Below is a small trained network, with its code and all its weights. Each question gives an input and a class and asks what happens when units are switched off, that is, made to give their printed mean instead of their output.

import numpy as np


def w(rows, s, z=0):
    codes = np.array(rows[::2]) - 128.0
    scale = np.full(codes.shape[1], s)
    scale[-1] = z or s
    return codes * scale


def f(y):
    return y / 2 * (1 + np.tanh(0.7978845608 * (y + 0.044715 * y**3)))


def log_softmax(a):
    a = a - a.max(-1, keepdims=True)
    return a - np.log(np.exp(a).sum(-1, keepdims=True))


def net(x, mask):
    res = np.array(x, float).reshape(1, 7) / 4 @ E
    y = f(res @ A[0][:, :-1].T + A[0][:, -1])
    res = res + np.where(mask, y, B[0][:, -1]) @ B[0][:, :-1]
    return log_softmax(res[-1] @ U[:, :-1].T + U[:, -1])


A, B = {}, {}
E = w([
[162,15,205,105,225],'x0',
[124,125,126,127,129],'x1',
[127,128,127,127,129],'x2',
[132,130,128,129,129],'x3',
[122,123,125,127,128],'x4',
[84,171,244,62,85],'x5',
[131,51,181,254,58],'x6',
],0.008)
A[0] = w([
[149,138,32,124,209,31],'neuron 0',
[171,88,36,154,143,78],'neuron 1',
[158,81,167,214,69,70],'neuron 2',
[193,51,181,102,195,133],'neuron 3',
[100,168,206,91,111,48],'neuron 4',
[121,153,195,66,62,80],'neuron 5',
[191,121,71,162,146,15],'neuron 6',
[179,53,159,88,171,122],'neuron 7',
[97,138,190,66,67,129],'neuron 8',
[125,181,154,53,151,3],'neuron 9',
[51,170,224,84,91,92],'neuron 10',
[141,169,78,40,197,56],'neuron 11',
[141,104,55,160,147,88],'neuron 12',
[136,76,183,240,52,46],'neuron 13',
[133,76,149,107,169,83],'neuron 14',
[161,187,48,122,13,113],'neuron 15',
[161,102,12,201,191,72],'neuron 16',
[105,104,194,48,60,43],'neuron 17',
[193,76,1,118,131,55],'neuron 18',
[118,158,66,118,30,126],'neuron 19',
[190,62,196,123,233,139],'neuron 20',
[161,175,96,38,178,43],'neuron 21',
[150,200,93,159,54,132],'neuron 22',
],0.0076,0.0016)
B[0] = w([
[173,59,144,133,104,201],'neuron 0',
[163,98,195,174,147,199],'neuron 1',
[132,105,39,6,29,223],'neuron 2',
[42,209,90,155,168,230],'neuron 3',
[168,109,191,148,131,189],'neuron 4',
[173,93,162,167,178,198],'neuron 5',
[152,115,165,147,122,165],'neuron 6',
[60,185,92,150,189,202],'neuron 7',
[184,127,177,193,162,202],'neuron 8',
[141,42,127,115,76,196],'neuron 9',
[194,75,183,190,138,231],'neuron 10',
[139,75,54,30,52,243],'neuron 11',
[182,115,190,162,147,176],'neuron 12',
[152,68,23,1,42,253],'neuron 13',
[107,186,98,148,137,164],'neuron 14',
[64,195,110,167,206,231],'neuron 15',
[187,79,215,194,151,243],'neuron 16',
[140,104,177,150,148,192],'neuron 17',
[167,112,179,159,129,215],'neuron 18',
[71,218,91,175,197,202],'neuron 19',
[56,239,53,177,173,249],'neuron 20',
[135,59,57,59,41,231],'neuron 21',
[67,193,88,132,171,203],'neuron 22',
],0.0074,0.0058)
U = w([
[15,251,103,157,185,4],'0',
[154,88,73,15,52,206],'1',
[211,105,250,189,157,101],'2',
],0.014,0.00024)

Each question gives the input, the list of numbers given to net, and the class t.
The units are the neurons (one row each of A and B). Each row of codes is followed by its name. A weight is (code - 128) times the scale printed after its matrix; where a second scale follows, it is the last column's (A, B and U).
mask holds one flag per neuron, in row order. A switched-off neuron (its flag False) gives its mean, the last column of its row in B, instead of its output. The means were averaged over made-up inputs and are rounded, as every weight is.
A unit's drop is (log p(t) with every unit on - log p(t) with that unit switched off) / (log p(t) with every unit on - log p(t) with every unit switched off).
The circuit of an input: a set's keep is (log p(t) with only the set's units on - log p(t) with every unit switched off) / (log p(t) with every unit on - log p(t) with every unit switched off). Starting from the 12 units with the biggest drops (on a tie, the unit counted first), units are removed one at a time, each time the one whose removal leaves the highest keep (on an exact tie, the one counted first), for as long as the keep stays at least 0.8.
circuit, biggest first: the units of the circuit, biggest drop first
most important unit: the unit with the biggest drop
top k neurons: the k neurons with the biggest drops, biggest first
drop when u is switched off: that unit's drop, to one decimal
input [0,-2,-3,4,2,-3,-2], class 2: most important unit -> neuron 13
input [5,0,4,-5,1,2,5], class 0: circuit, biggest first -> [neuron 20; neuron 3]
input [2,7,5,6,4,-6,7], class 1: top 2 neurons -> [neuron 13; neuron 2]
input [5,6,-1,8,-6,7,-6], class 2: top 2 neurons -> [neuron 13; neuron 10]
input [-2,3,3,0,0,-3,1], class 2: top 3 neurons -> [neuron 20; neuron 3; neuron 7]
input [-6,1,-3,-1,-2,-5,-7], class 1: top 4 neurons -> [neuron 11; neuron 21; neuron 0; neuron 20]
input [5,-6,-3,-1,-2,5,1], class 0: top 4 neurons -> [neuron 20; neuron 3; neuron 16; neuron 7]
input [7,8,6,1,7,-7,-3], class 0: top 3 neurons -> [neuron 20; neuron 3; neuron 7]
input [-6,5,8,-1,6,-5,-7], class 1: top 3 neurons -> [neuron 11; neuron 21; neuron 0]
input [4,6,2,-7,5,-2,4], class 0: top 2 neurons -> [neuron 20; neuron 11]
input [-1,-4,5,5,-6,7,-5], class 2: drop when neuron 13 is switched off -> 0.1
input [0,-2,-7,-2,3,0,0], class 0: drop when neuron 22 is switched off -> -0.3
input [8,-2,0,-6,8,-2,7], class 0: drop when neuron 3 is switched off -> 0.2
input [-6,2,7,-5,-5,8,-2], class 2: circuit, biggest first -> [neuron 10]
